Here are made-up elements, facts about them, and rows of numbers that follow some of those facts. Name the element behind each unnamed row.

Facts:
((59), τ, (687)); ((59), τ, (725)); ((212), τ, (414)); ((605), τ, (305)); ((605), τ, (893)); ((937), τ, (933))
((150), τ, (501)); ((956), τ, (414)); ((686), τ, (743)); ((743), τ, (414)); ((743), τ, (893)); ((291), τ, (299))
((291), τ, (501)); ((291), τ, (414)); ((589), τ, (725)); ((1199), τ, (532)); ((1199), τ, (414)); ((246), τ, (711))
((246), τ, (414)); ((1217), τ, (371)); ((1217), τ, (414)); ((1152), τ, (246)); ((297), τ, (361)); ((149), τ, (212))
((149), τ, (777)); ((149), τ, (743)); ((149), τ, (414)); ((361), τ, (893)); ((793), τ, (212)); ((793), τ, (686))
((954), τ, (956)); ((954), τ, (1217)); ((954), τ, (1002)); ((1002), τ, (725)); ((532), τ, (414)); ((196), τ, (414))
((933), τ, (743)); ((933), τ, (414)); ((731), τ, (893)); ((1110), τ, (532)); ((893), τ, (414)); ((1184), τ, (880))
((305), τ, (893)); ((611), λ, (777)); ((777), λ, (45)); ((444), λ, (1096)); ((510), λ, (677)); ((171), λ, (522))
((704), λ, (743)); ((525), λ, (532)); ((198), λ, (59)); ((487), λ, (794)); ((212), λ, (796)); ((937), λ, (231))
((150), λ, (677)); ((292), λ, (743)); ((719), λ, (989)); ((956), λ, (595)); ((1125), λ, (743)); ((880), λ, (608))
((686), λ, (965)); ((711), λ, (332)); ((447), λ, (532)); ((328), λ, (794)); ((721), λ, (794)); ((771), λ, (178))
((1082), λ, (1004)); ((943), λ, (631)); ((691), λ, (231)); ((414), λ, (686)); ((1139), λ, (631)); ((899), λ, (994))
((619), λ, (297)); ((1095), λ, (532)); ((1114), λ, (794)); ((291), λ, (198)); ((631), λ, (517)); ((595), λ, (1004))
((589), λ, (525)); ((501), λ, (794)); ((1199), λ, (605)); ((1003), λ, (704)); ((191), λ, (731)); ((638), λ, (994))
((989), λ, (532)); ((16), λ, (332)); ((524), λ, (532)); ((791), λ, (989)); ((1191), λ, (704)); ((356), λ, (565))
((392), λ, (1096)); ((767), λ, (794)); ((545), λ, (371)); ((246), λ, (608)); ((161), λ, (777)); ((522), λ, (282))
((608), λ, (45)); ((542), λ, (595)); ((1217), λ, (1152)); ((1152), λ, (1004)); ((297), λ, (1004)); ((927), λ, (231))
((149), λ, (517)); ((353), λ, (282)); ((361), λ, (517)); ((794), λ, (517)); ((994), λ, (282)); ((793), λ, (1082))
((796), λ, (605)); ((677), λ, (231)); ((200), λ, (524)); ((1096), λ, (743)); ((197), λ, (532)); ((954), λ, (686))
((855), λ, (743)); ((30), λ, (994)); ((684), λ, (282)); ((265), λ, (45)); ((346), λ, (608)); ((1002), λ, (1134))
((687), λ, (794)); ((418), λ, (684)); ((48), λ, (524)); ((129), λ, (524)); ((623), λ, (684)); ((683), λ, (777))
((332), λ, (178)); ((196), λ, (231)); ((933), λ, (1096)); ((786), λ, (532)); ((725), λ, (45)); ((731), λ, (565))
((1110), λ, (989)); ((67), λ, (743)); ((1134), λ, (517)); ((1182), λ, (231)); ((1167), λ, (517)); ((299), λ, (605))
((893), λ, (777)); ((1184), λ, (524)); ((305), λ, (517)); ((371), λ, (517)); ((611), ρ, b); ((777), ρ, d)
((444), ρ, a); ((510), ρ, e); ((59), ρ, b); ((171), ρ, f); ((231), ρ, d); ((704), ρ, d)
((525), ρ, b); ((198), ρ, a); ((487), ρ, a); ((212), ρ, a); ((605), ρ, f); ((282), ρ, e)
((937), ρ, b); ((150), ρ, c); ((292), ρ, a); ((719), ρ, a); ((956), ρ, d); ((1125), ρ, d)
((880), ρ, d); ((686), ρ, b); ((711), ρ, f); ((447), ρ, e); ((328), ρ, f); ((721), ρ, a)
((771), ρ, c); ((743), ρ, f); ((1082), ρ, b); ((943), ρ, d); ((691), ρ, c); ((414), ρ, d)
((1139), ρ, b); ((899), ρ, b); ((619), ρ, f); ((1095), ρ, f); ((1114), ρ, b); ((291), ρ, a)
((631), ρ, f); ((595), ρ, c); ((589), ρ, a); ((965), ρ, d); ((501), ρ, c); ((1199), ρ, c)
((1003), ρ, f); ((191), ρ, c); ((638), ρ, b); ((989), ρ, e); ((16), ρ, d); ((524), ρ, e)
((791), ρ, d); ((1191), ρ, b); ((356), ρ, d); ((392), ρ, f); ((767), ρ, a); ((545), ρ, b)
((246), ρ, b); ((161), ρ, a); ((522), ρ, d); ((608), ρ, a); ((542), ρ, a); ((1217), ρ, b)
((1152), ρ, a); ((297), ρ, b); ((927), ρ, e); ((149), ρ, f); ((517), ρ, e); ((353), ρ, f)
((361), ρ, c); ((794), ρ, b); ((994), ρ, d); ((793), ρ, e); ((796), ρ, b); ((1004), ρ, a)
((677), ρ, e); ((200), ρ, d); ((1096), ρ, a); ((197), ρ, a); ((954), ρ, b); ((855), ρ, b)
((30), ρ, f); ((684), ρ, c); ((265), ρ, c); ((346), ρ, a); ((344), ρ, c); ((1002), ρ, a)
((687), ρ, a); ((418), ρ, b); ((532), ρ, b); ((48), ρ, e); ((129), ρ, e); ((623), ρ, a)
((683), ρ, a); ((332), ρ, c); ((196), ρ, e); ((565), ρ, e); ((933), ρ, e); ((786), ρ, a)
((725), ρ, c); ((731), ρ, f); ((178), ρ, e); ((1110), ρ, e); ((67), ρ, a); ((1134), ρ, e)
((1182), ρ, b); ((1167), ρ, a); ((299), ρ, e); ((893), ρ, f); ((1184), ρ, a); ((45), ρ, c)
((305), ρ, d); ((371), ρ, c); ((611), δ, ruklar); ((777), δ, flutruk); ((444), δ, flutruk); ((510), δ, plakla)
((59), δ, plakla); ((171), δ, ruklar); ((231), δ, plakla); ((704), δ, ruklar); ((525), δ, plakla); ((198), δ, ruklar)
((487), δ, flutruk); ((212), δ, ruklar); ((605), δ, bradek); ((282), δ, plakla); ((937), δ, plakla); ((150), δ, flutruk)
((292), δ, ruklar); ((719), δ, ruklar); ((956), δ, plakla); ((1125), δ, plakla); ((880), δ, ruklar); ((686), δ, plakla)
((711), δ, ruklar); ((447), δ, plakla); ((328), δ, ruklar); ((721), δ, flutruk); ((771), δ, ruklar); ((743), δ, bradek)
((1082), δ, plakla); ((943), δ, bradek); ((691), δ, flutruk); ((414), δ, plakla); ((1139), δ, plakla); ((899), δ, flutruk)
((619), δ, flutruk); ((1095), δ, flutruk); ((1114), δ, ruklar); ((291), δ, plakla); ((631), δ, ruklar); ((595), δ, ruklar)
((589), δ, ruklar); ((965), δ, bradek); ((501), δ, bradek); ((1199), δ, flutruk); ((1003), δ, plakla); ((191), δ, bradek)
((638), δ, bradek); ((989), δ, plakla); ((16), δ, plakla); ((524), δ, bradek); ((791), δ, bradek); ((1191), δ, plakla)
((356), δ, ruklar); ((392), δ, ruklar); ((767), δ, ruklar); ((545), δ, flutruk); ((246), δ, ruklar); ((161), δ, bradek)
((522), δ, ruklar); ((608), δ, flutruk); ((542), δ, ruklar); ((1217), δ, ruklar); ((1152), δ, ruklar); ((297), δ, flutruk)
((927), δ, bradek); ((149), δ, flutruk); ((517), δ, ruklar); ((353), δ, bradek); ((361), δ, bradek); ((794), δ, bradek)
((994), δ, plakla); ((793), δ, plakla); ((796), δ, ruklar); ((1004), δ, bradek); ((677), δ, plakla); ((200), δ, ruklar)
((1096), δ, flutruk); ((197), δ, ruklar); ((954), δ, plakla); ((855), δ, ruklar); ((30), δ, ruklar); ((684), δ, plakla)
((265), δ, ruklar); ((346), δ, ruklar); ((344), δ, flutruk); ((1002), δ, ruklar); ((687), δ, bradek); ((418), δ, flutruk)
((532), δ, flutruk); ((48), δ, ruklar); ((129), δ, plakla); ((623), δ, ruklar); ((683), δ, flutruk); ((332), δ, flutruk)
((196), δ, plakla); ((565), δ, ruklar); ((933), δ, flutruk); ((786), δ, flutruk); ((725), δ, bradek); ((731), δ, bradek)
((178), δ, ruklar); ((1110), δ, ruklar); ((67), δ, plakla); ((1134), δ, bradek); ((1182), δ, flutruk); ((1167), δ, plakla)
((299), δ, flutruk); ((893), δ, ruklar); ((1184), δ, bradek); ((45), δ, flutruk); ((305), δ, ruklar); ((371), δ, ruklar)

Known rows:
[ 14  16   4  15  15 -17 -12  -4  21  15  25  -2 -13  30  -9  14  31  -2] : (589)
[ -8   3  32  -3  29  -1  -8   0   2  -6  25 -15  20  26  -8  16  -1  -1] : (246)
[-14 -12  40  19   4 -15 -35 -13 -10   7   5  -8   7   1 -18  23  40  24] : (414)
[-47  -4  13  -9  -4   8 -23  10  -2   9  15 -16  -8  54   5  -6  16   6] : (149)
[-15 -19  14  -4 -11 -20 -33   8  -5  14  17  -5  19  33   1  11  23  23] : (743)
[ -5  -4  40   4  30  26 -16  -4   0  16  26 -22  18  15 -14  26  -5   9] : (532)
[  6   5 -14  12  14  31  -6 -15   3   1  15 -11  -3  22  -5  10  -1   5] : (1096)
[-31  -6  29 -11  19   5 -30   9   7  12  22 -13   4  21   4   2 -12  17] : (1199)
[ -6  -5  25   3   9   1 -16  -6  -2  -1  16 -18  12  33 -11  29  35  -3] : (212)
[ -5   2 -19   8 -10   5 -25 -17   9   0   8  -4  -7  21   6   6  -3  19] : (1095)
[  2 -11 -12  -1  11 -26 -19   4   4   7  19   8  -1   6   7  -8  -5  25] : (524)
[  8   6  21   3  31  37  -1 -12   8   1  14 -12   6  12  -1   9 -18   6] : (418)
[ 12   9 -14  10   6  10 -13 -13   4  -3  11  -7   8  12   4  19  13  -5] : (719)
[ -6   0 -20   7  -8   4 -26 -21   7   0   7  -6  -9  22   4   1   0  18] : (619)
[-13  -6  50  -4  28  65  -1  20   4   7  21 -16  24  29  -2  15   0  15] : (297)
[-11   3 -26  -1  -9 -16  -5 -28   5  -2   6   1  -7  24   6   0  24   9] : (328)
[ -5   7 -25  11   8  -8 -14 -22   1 -15   6   3   4  12   6   1   5  21] : (880)
[-13  -2  -8  -7  15 -26 -10   5  -6  21   9   1   4  12  14 -20   4  21] : (1134)
[  1  -8  13  -7  17 -21 -18   2   5   7  14   3   9  -2  12  -9 -14  21] : (191)
[ 11   7 -15   9  11   5  -3 -12   2  -3  14  -5   0  21  -5  14  16  -3] : (198)
[ -3   4 -25   4 -12 -19 -17 -19   5  -2   8   3  -4  23   6   9  15  12] : (171)
[-10   7 -26  10   7   2 -15 -14   1   1  13   9  -3  16   5   7  16  18] : (522)
[ -7   7 -15   7   7  -5 -13   6   1   9  14   7  -6 -10  -4  -8   5  22] : (282)
[  0  -7 -17   8  10  -8 -22  -5  -4   6  13  11   3  15   9  -6   1  19] : (965)
[  3   4  11  -2  31  19  16 -19   7  -2  14  -7   5   8  -2   5   4  -5] : (1114)
[ 11  -1   5  11   8  28 -13 -13   4   4  11 -12  -7  17  -4  18   4  -3] : (683)
[ 13   6  25   8  27  14   3   1   1   1  17  -1   2   0 -17   3  -3  -2] : (1191)
[ -7   5  -1  -1  19  12 -14  -9   6  15  13  -4   1   1   7  -2 -18  26] : (332)
[  6   6  23   5  31  33  -2 -12   7  -1  15 -13   4   8  -2   8 -18   4] : (899)
[  9   8  14   9  27  19   6   2   0   5  19  -1   0  -1 -19   5  -5   1] : (1082)
[  4   3 -16   3  12   6  10 -27   3  -8  10  -8  -5  23  -4   7  25 -10] : (767)
[  1   1  -6   8  16  32   3 -28   6  -5   9 -17  -7  25  -5   0   7  -4] : (487)
[ 12   5 -11   9   9   2  -3 -12   4  -9  12  -7   1  20  -5  16  16  -4] : (623)
[ -7   2   8  -2  18  11 -16 -10  10   7  11  -3   0   4  10  -1 -19  25] : (691)
[ 20  -8   6   6  10  -4 -14   0  -1   5  15  -4   3  18  -1  11  10  -5] : (161)

Rows to name:
[-18  12 -25  -2  -5 -20  -9 -12  -6  12   5   0 -10  30   7   1  25  11]	(631)
[  8  20  31  14  34  -2   0  15  19  23  32   2 -18   9 -23  -1   9   0]	(59)
[-18 -16  29  -1 -18   2 -28   3  -1  14   6  -7  13  26   0  33  50  24]	(893)
[-21   8 -17  -7  13 -14  -2  -4  -1  13   8   1  -3   9  13  -8  16  19]	(517)
[-21  -3  22  15   7 -17 -32   8   1  10  17   2  -7  17 -13   6  28  13]	(956)
[ -7   7 -16   9   5  -3 -20   7   0  13  13   6   3 -21   0  -7   1  23]	(989)
[ -3   4 -18  11 -13 -16 -19  -7   2   0   9   4 -11   9 -11  -1  11  10]	(1003)
[  4  -7  -7  11   6  -7 -32  -4  -3   3  11   8  11   4  18  -5   0  18]	(791)
[ -7   6 -16   9   7   0 -18 -13   2  -6   7   7  -4  16  10   4  14  14]	(356)
[-29 -17  58 -20  15  -4  -9  27  -3  16  11  -8  25  25  14 -11  16  26]	(361)
[-26  -1   8  -3   6 -11 -34  12   3  11  18  -5  15   5  14   9  12  14]	(1110)
[  1  -9  -4  -2   9 -21 -21   4   3   4  12   4   2   1  16 -11  -3  21]	(927)
[ 10   6  -1  15   6   7  -5  -2   2  -8  12  -3  -7  11 -20   7  14  -7]	(67)
[ -4  15  23   7  18 -24  -3  -7   8  20  16 -13 -16  38  -7  11  48  -5]	(1002)
[-23 -14  21  11   7  24 -35  -3  -4  20  13  -5   3  21   0  22  21  25]	(777)
[ -4   9  27   0  36  30   7 -11   0   6   9 -16  -2  20  -2  -2  -8   3]	(545)
[-39  -5  29  -4   6  13 -11  12  -7   2   6  -4  11  40  10   5  45  19]	(305)
[-24   5  30  -8  21 -31 -13  -3  -1  33  15  -7   4  14   1   9  27  24]	(371)
[ -7  -1   1   3  10   3 -14   1  -1   5  24 -12   5  33 -10  23  22  -8]	(1152)
[-10 -19  21  -9  20 -37 -22 -23  -4  17  15 -10  11  -2   1   3   1  16]	(501)
[ -4   3  -9   6   7 -13 -14   6   6  -4  14   6 -15  -1 -10  -7   1  18]	(129)
[ -3   2 -17  -1  10 -19 -14  -5  10  -4  14   4  -9  10   5   3   4  21]	(48)
[-13  -4  -1   1  13 -17 -16   2  -8   6   5   4  -6  27  12 -18  12  12]	(943)
[  4  -8 -16   2  -9 -32 -25  -9   0   0  11   3   1  22   9  -2   4  15]	(353)

The same elements again, as new rows of numbers:
Known rows:
[ -9  -3  15  -9  -9   1   3  -8  -5   7   2 -23] : (161)
[ 33  20 -14 -11   5   1  14   0  -2 -31 -11  30] : (899)
[ -8 -16  11  20   1  -6  -4 -18   6   5   4 -11] : (994)
[ -7   6  13  -6  -3   5  -4  -9   4  17   3 -15] : (30)
[ -1 -16   9   4  -4   2  -4 -14   1  20   4 -10] : (595)
[ -8   1  11   1  -4   0   1  -9   0  13   5 -23] : (623)
[ -8 -13  11  15   2  -3  -8 -19   8  11   3  -4] : (684)
[-10   0  12  -4  -7  -1  -3  -9   1   7   2 -14] : (691)
[ -9   6   6 -10  -7  -2 -12  -7   7  16   1 -15] : (1095)
[ 10 -27 -39 -21  16   1  -4  26  -9 -38  -8  21] : (532)
[ -6   3   3  -1  -6  -3  -4  -7   4  19   5 -33] : (197)
[ 23   7 -18  17  15  -1   6  15   1 -14 -12  47] : (59)
[ -1 -17   8   5  -5   1  -2 -13   0  20   5 -14] : (198)
[-14   1  11  15   1  -7  -2 -14   8   0   4 -20] : (16)
[-21   5   6  12  -6   2  -3  23  -5  22   5   0] : (1002)
[ 15  18 -18   9  17  -2   8  17   1 -28 -10  33] : (954)
[ 12  -2 -29 -14  18   6   8  25 -10 -34  -7  17] : (1217)
[24 -1 -9 -1  2  2  6 -7  0 -4 -3 16] : (178)
[ -6   2  10  -1  -4   2  -1  -9   2  13   5 -20] : (771)
[-10 -27 -19   2  20   0  -6  14  -2 -29  -2  12] : (196)
[-40 -15   5  -5   8   8 -11  35 -10  18   0 -17] : (893)
[-17  -3  -1  -5  -9  -5  -8  16  -4  26   0 -26] : (1184)
[-32 -11   1 -11   0   6 -15  22  -3  -2   5   1] : (149)
[-12   5   9  -1 -11  -1  -3  -4   2  -5   8   1] : (487)
[ 40  11 -21  -9  -1   6  11   3  -3 -30  -5  56] : (794)
[-9  9  7  3 -8  2 -1 -3  2  3 10 -5] : (767)
[ -5 -15  13  -1  -6   1  -4 -12  -2  11   1  -6] : (45)
[ -6   5  12  -5  -3   5  -4  -8   4  17   3 -15] : (171)
[ 16  18 -18   8  18  -2   9  17   1 -28 -11  32] : (937)
[ 35   7 -16  10  14  -1   9  -9   6 -26  -9  40] : (1082)
[-11  -2  14  -4  -7  -2  -1  -9  -1   5   2 -20] : (444)
[ -3 -17   9   0  -8  -1  -6 -12   1  14   2  -2] : (344)
[ 41   7 -18  -4   8   3  12  -3  -1 -17  -8  35] : (796)
[ -6   5   1  -1  -6  -4  -6  -8   4  20   4 -34] : (719)
[ -8   2   6  -3 -13  -1   2  -3  -3  -1   8  -8] : (943)

Rows to name:
[  6   9 -20  -5   6  -2   1  19  -2  -1  -4  -4]	(1110)
[-12 -13 -15 -14  11   2   2  26 -12 -27  -5   4]	(933)
[ 26  -2 -17 -10  -4  -3   1  -2  -1   1  -5   9]	(524)
[-21  -5  10  -2  -4  -1  -5  12  -5  13   0 -12]	(150)
[-17   4   1   8  -4  -4  -6  18  -2  33   1 -25]	(589)
[-2 -5  7  1 -6  7 -9 -8  6 15  8 10]	(631)
[-8 15  8 -3 -6  7 -7 -3  6  8  9  4]	(328)
[ 18   5 -15  11   8  -8  -2 -10  11  -5  -4  12]	(989)
[-34 -27  -1 -13   2   1 -11  17  -8  -5   4 -21]	(1199)
[ -7  -2  10  -9 -10   1  -2  -6  -2  10   3 -16]	(191)
[ 19   2 -22  15  18  -1   5  19  -1 -19 -11  45]	(686)
[ -1   7  -7  12  13  -3   3  15   1 -12  -6  16]	(793)
[ 19  11  -6 -12  -3   1   9   0  -4 -13  -5  10]	(927)
[-36 -32  -5 -11   7   3  -9  19  -9  -6   7 -35]	(212)
[ -6   4   0   1  -6  -7  -3  -7   3  19   5 -37]	(200)
[ 27  33 -17   7  12  -1  11  -1   9 -40  -5  46]	(1139)
[-30 -21   2   3   8  -5  -8  -8   4 -18   8 -32]	(414)
[ -2 -22   8  -1 -11  -1  -2 -10  -5  13   3 -12]	(965)
[-36 -17   4   9   9  -3 -11  10   1  -3   5 -19]	(291)
[ -2 -22   8  -4 -10   1  -3 -11  -4  17   3  -8]	(1004)
[  9   0 -25 -15  18   6  11  25 -11 -38  -8  13]	(246)
[-23   9   9  24  -7  -1   1  39 -10  36   2   5]	(305)
[ 23  -1 -11  -7  -5   4   6  -1  -3 -14  -1  33]	(1134)
[ -8   0  13   2  -4   0   6 -10  -2   8   4 -28]	(880)

